Here is a tiny trained network, its code and every weight. The questions are about switching its units off for an input and a target symbol, where a switched-off unit gives its printed mean instead of its output.

import numpy as np


def w(rows, s, z=0):
    codes = np.array(rows[::2]) - 128.0
    scale = np.full(codes.shape[1], s)
    scale[-1] = z or s
    return codes * scale


def norm(h):
    return h / np.sqrt((h * h).mean(-1, keepdims=True) + 1e-5)


def f(y):
    return y / 2 * (1 + np.tanh(0.7978845608 * (y + 0.044715 * y**3)))


def softmax(a):
    e = np.exp(a - a.max(-1, keepdims=True))
    return e / e.sum(-1, keepdims=True)


def log_softmax(a):
    a = a - a.max(-1, keepdims=True)
    return a - np.log(np.exp(a).sum(-1, keepdims=True))


def net(x, mask):
    ids = ['αβεζηθπστ'.index(c) for c in x.split()]
    T = len(ids)
    res = E[ids] + P[:T]
    u = 0
    for l in range(2):
        r = norm(res)
        for j in range(2):
            rows = slice(2 * j, 2 * j + 2)
            q, k, v = (r @ M[l][rows].T for M in (Q, K, V))
            z = softmax(np.where(np.tri(T) > 0, q @ k.T / 2**0.5, -1e9)) @ v
            o = O[l][rows]
            res = res + np.where(mask[u + j], z, o[:, -1]) @ o[:, :-1]
        u += 2
        y = f(norm(res) @ A[l][:, :-1].T + A[l][:, -1])
        res = res + np.where(mask[u : u + 16], y, B[l][:, -1]) @ B[l][:, :-1]
        u += 16
    return log_softmax(norm(res)[-1] @ U[:, :-1].T + U[:, -1])


Q, K, V, O, A, B = {}, {}, {}, {}, {}, {}
E = w([
[167,155,167,111,188,120,82],'α',
[140,37,96,191,181,132,111],'β',
[136,131,150,86,56,4,96],'ε',
[162,167,183,99,80,120,95],'ζ',
[112,143,122,76,158,187,99],'η',
[157,138,105,204,62,119,77],'θ',
[141,160,91,87,177,117,134],'π',
[87,209,182,169,153,69,153],'σ',
[83,61,174,107,136,109,159],'τ',
],0.023)
P = w([
[196,138,210,163,7,224,216],'0',
[173,154,161,138,8,198,227],'1',
[160,158,139,117,26,182,222],'2',
[144,166,136,108,49,168,186],'3',
[140,163,121,96,69,150,168],'4',
[148,156,118,92,99,120,146],'5',
[151,145,111,94,122,105,123],'6',
[140,144,100,87,141,98,112],'7',
[134,138,93,91,161,86,98],'8',
[113,146,79,80,169,88,88],'9',
[90,150,61,72,187,91,75],'10',
[87,152,70,71,189,68,62],'11',
[71,151,61,64,202,59,48],'12',
],0.011)
Q[0] = w([
[95,141,150,95,99,81,62],'L0H0',
[106,129,112,144,132,140,146],'L0H0',
[54,126,82,192,91,160,113],'L0H1',
[161,94,96,245,114,80,191],'L0H1',
],0.011)
K[0] = w([
[83,160,80,124,139,81,40],'L0H0',
[174,111,136,118,171,112,180],'L0H0',
[254,185,167,245,117,128,148],'L0H1',
[222,101,183,89,130,153,224],'L0H1',
],0.0079)
V[0] = w([
[122,155,164,157,129,142,255],'L0H0',
[120,207,65,186,74,145,128],'L0H0',
[125,121,128,149,115,138,129],'L0H1',
[31,109,130,62,212,138,131],'L0H1',
],0.0067)
O[0] = w([
[213,161,222,145,162,141,200,249],'L0H0',
[153,154,58,49,90,143,129,231],'L0H0',
[100,173,2,134,29,97,216,76],'L0H1',
[57,168,97,115,87,207,174,108],'L0H1',
],0.0074,0.002)
A[0] = w([
[170,136,140,168,194,144,114,94],'L0N0',
[105,136,139,183,153,85,148,2],'L0N1',
[122,90,78,101,102,149,164,135],'L0N2',
[175,96,78,110,112,79,127,127],'L0N3',
[129,175,100,115,136,146,120,97],'L0N4',
[140,86,98,116,130,150,134,160],'L0N5',
[125,143,129,153,179,149,134,130],'L0N6',
[152,107,104,91,121,173,97,111],'L0N7',
[77,135,100,149,92,146,117,44],'L0N8',
[130,103,120,130,129,81,127,81],'L0N9',
[125,114,176,141,119,169,95,134],'L0N10',
[127,100,164,134,150,152,76,134],'L0N11',
[160,44,99,177,170,172,145,108],'L0N12',
[134,61,134,152,164,97,126,190],'L0N13',
[108,125,102,149,172,115,160,104],'L0N14',
[103,99,127,247,129,160,136,154],'L0N15',
],0.014,0.0059)
B[0] = w([
[100,119,127,90,102,167,138,215],'L0N0',
[140,159,123,178,203,126,126,141],'L0N1',
[128,124,206,109,141,62,137,153],'L0N2',
[145,166,137,135,117,173,97,236],'L0N3',
[161,95,165,90,128,143,115,254],'L0N4',
[128,201,181,158,187,120,160,157],'L0N5',
[124,186,101,69,103,172,130,198],'L0N6',
[172,166,176,157,136,84,85,203],'L0N7',
[125,117,136,126,191,123,140,98],'L0N8',
[95,172,77,128,63,155,152,127],'L0N9',
[132,127,156,59,129,90,174,153],'L0N10',
[109,162,140,109,70,81,140,168],'L0N11',
[68,175,84,115,65,171,170,164],'L0N12',
[75,200,104,87,77,145,164,197],'L0N13',
[142,166,117,72,147,151,124,160],'L0N14',
[135,191,95,155,2,168,71,173],'L0N15',
],0.0076,0.003)
Q[1] = w([
[128,234,134,1,167,51,44],'L1H0',
[181,171,195,23,186,220,184],'L1H0',
[179,81,98,216,155,137,242],'L1H1',
[216,231,132,32,196,179,140],'L1H1',
],0.0095)
K[1] = w([
[29,159,82,96,175,107,92],'L1H0',
[52,90,138,122,186,91,136],'L1H0',
[179,136,220,152,94,126,177],'L1H1',
[122,245,101,137,196,90,130],'L1H1',
],0.012)
V[1] = w([
[218,164,106,202,156,152,86],'L1H0',
[254,25,123,141,67,239,76],'L1H0',
[117,101,48,143,246,79,185],'L1H1',
[160,204,249,197,84,149,71],'L1H1',
],0.006)
O[1] = w([
[158,240,136,164,221,103,70,114],'L1H0',
[118,119,114,9,134,121,62,3],'L1H0',
[174,150,219,102,42,153,140,88],'L1H1',
[44,115,121,192,100,132,109,221],'L1H1',
],0.013,0.005)
A[1] = w([
[126,103,110,148,86,136,49,98],'L1N0',
[205,124,146,91,122,171,134,44],'L1N1',
[136,127,181,167,136,160,188,103],'L1N2',
[126,176,117,128,133,136,82,70],'L1N3',
[122,3,170,136,89,149,219,2],'L1N4',
[156,151,131,128,75,131,145,179],'L1N5',
[170,160,147,144,137,120,150,100],'L1N6',
[99,119,141,124,104,60,127,49],'L1N7',
[164,56,133,136,99,168,170,89],'L1N8',
[100,131,155,89,107,137,183,115],'L1N9',
[84,117,122,177,106,152,139,136],'L1N10',
[93,92,182,128,133,81,181,125],'L1N11',
[172,136,178,125,119,181,138,92],'L1N12',
[170,111,130,119,154,78,110,142],'L1N13',
[146,128,183,198,148,164,179,86],'L1N14',
[169,114,194,136,112,88,120,113],'L1N15',
],0.018,0.0056)
B[1] = w([
[172,112,132,133,218,124,124,186],'L1N0',
[153,174,172,97,108,122,112,206],'L1N1',
[107,122,131,218,149,127,139,243],'L1N2',
[122,75,105,143,118,128,158,195],'L1N3',
[209,7,163,135,21,134,176,224],'L1N4',
[92,111,105,115,157,151,76,205],'L1N5',
[139,127,174,112,122,133,96,213],'L1N6',
[59,130,144,110,79,107,173,156],'L1N7',
[73,56,111,138,64,137,160,167],'L1N8',
[146,107,116,154,133,128,122,190],'L1N9',
[186,143,127,78,139,132,142,208],'L1N10',
[158,129,128,138,104,155,53,205],'L1N11',
[162,153,120,117,97,93,148,199],'L1N12',
[137,151,119,151,88,134,149,170],'L1N13',
[72,148,182,228,145,141,138,254],'L1N14',
[139,138,111,128,150,138,185,170],'L1N15',
],0.014,0.008)
U = w([
[93,118,174,115,109,122,33,3],'α',
[123,182,51,133,107,167,168,83],'β',
[85,146,122,121,88,1,114,63],'ε',
[150,123,104,113,200,77,251,62],'ζ',
[87,84,168,65,213,161,141,167],'η',
[194,109,81,153,179,82,68,112],'θ',
[194,188,168,75,131,79,136,204],'π',
[101,181,184,198,155,119,138,172],'σ',
[174,55,139,138,82,127,150,199],'τ',
],0.0088,0.0022)

Each question gives the input, a string of symbols that net reads in full, and the target symbol t.
The units are the heads (2 rows each of Q, K, V and O) and the neurons (one row each of A and B). Each row of codes is followed by its name. A weight is (code - 128) times the scale printed after its matrix; where a second scale follows, it is the last column's (O, A, B and U).
mask holds one flag per unit, layer by layer, with each layer's heads first. A switched-off unit (its flag False) gives its mean, the last column of its rows in O or B, instead of its output. The means were averaged over made-up inputs and are rounded, as every weight is.
A unit's drop is (log p(t) with every unit on - log p(t) with that unit switched off) / (log p(t) with every unit on - log p(t) with every unit switched off).
The circuit of an input: a set's keep is (log p(t) with only the set's units on - log p(t) with every unit switched off) / (log p(t) with every unit on - log p(t) with every unit switched off). Starting from the 12 units with the biggest drops (on a tie, the unit counted first), units are removed one at a time, each time the one whose removal leaves the highest keep (on an exact tie, the one counted first), for as long as the keep stays at least 0.8.
circuit, biggest first: the units of the circuit, biggest drop first
unit that matters most: the unit with the biggest drop
top k neurons: the k neurons with the biggest drops, biggest first
top k neurons in layer l: the k neurons of layer l with the biggest drops, biggest first
heads that matter: for each layer, one digit per head in row order, 1 if its drop is at least 0.15 and else 0, layers parted by /
input α α π ζ σ η ε τ θ ε π π, target π: circuit, biggest first => [L1H1]
input π π π σ θ π θ α θ ε α, target θ: circuit, biggest first => [L1N14; L1N4; L1N3]
input σ π θ π θ π τ ε τ σ π, target τ: heads that matter => 01 / 10
input α σ ζ ζ ζ π τ η π η, target π: circuit, biggest first => [L1H1; L1N12]
input β σ σ τ π π η β π α θ ζ, target θ: heads that matter => 10 / 00
input ζ π α, target π: heads that matter => 00 / 10
input α π α π σ σ ζ, target σ: heads that matter => 00 / 00
input τ η π ε, target ε: circuit, biggest first => [L1N7; L1N4; L1H1; L1N14]
input π η ε α α, target ε: top 2 neurons in layer 1 => [L1N4; L1N14]
input η α β α α η, target η: heads that matter => 01 / 11
input π α θ π η ε ε θ η, target θ: heads that matter => 00 / 00
input τ β ε π β ε ζ, target ζ: top 2 neurons in layer 1 => [L1N0; L1N15]
input α θ ζ, target θ: top 2 neurons in layer 0 => [L0N2; L0N5]
input σ π π, target σ: unit that matters most => L1H1
input α ε α α, target ε: top 2 neurons in layer 0 => [L0N11; L0N10]
input β π σ π α π β θ β τ θ π, target τ: heads that matter => 00 / 10
input π α α α, target α: heads that matter => 11 / 11
input τ θ σ α ε τ θ σ τ τ η, target τ: heads that matter => 00 / 10
input σ η ζ η π η σ α π θ θ α, target θ: top 2 neurons in layer 0 => [L0N4; L0N2]
input θ ε π π τ α, target τ: circuit, biggest first => [L1H0]
input σ σ π ε ε π π α π β θ η, target θ: heads that matter => 11 / 00
input π ε π ζ π π τ σ π α α η ζ, target η: top 2 neurons => [L1N0; L1N4]
input σ π η, target σ: heads that matter => 00 / 01
input α π η π θ η, target π: heads that matter => 00 / 00
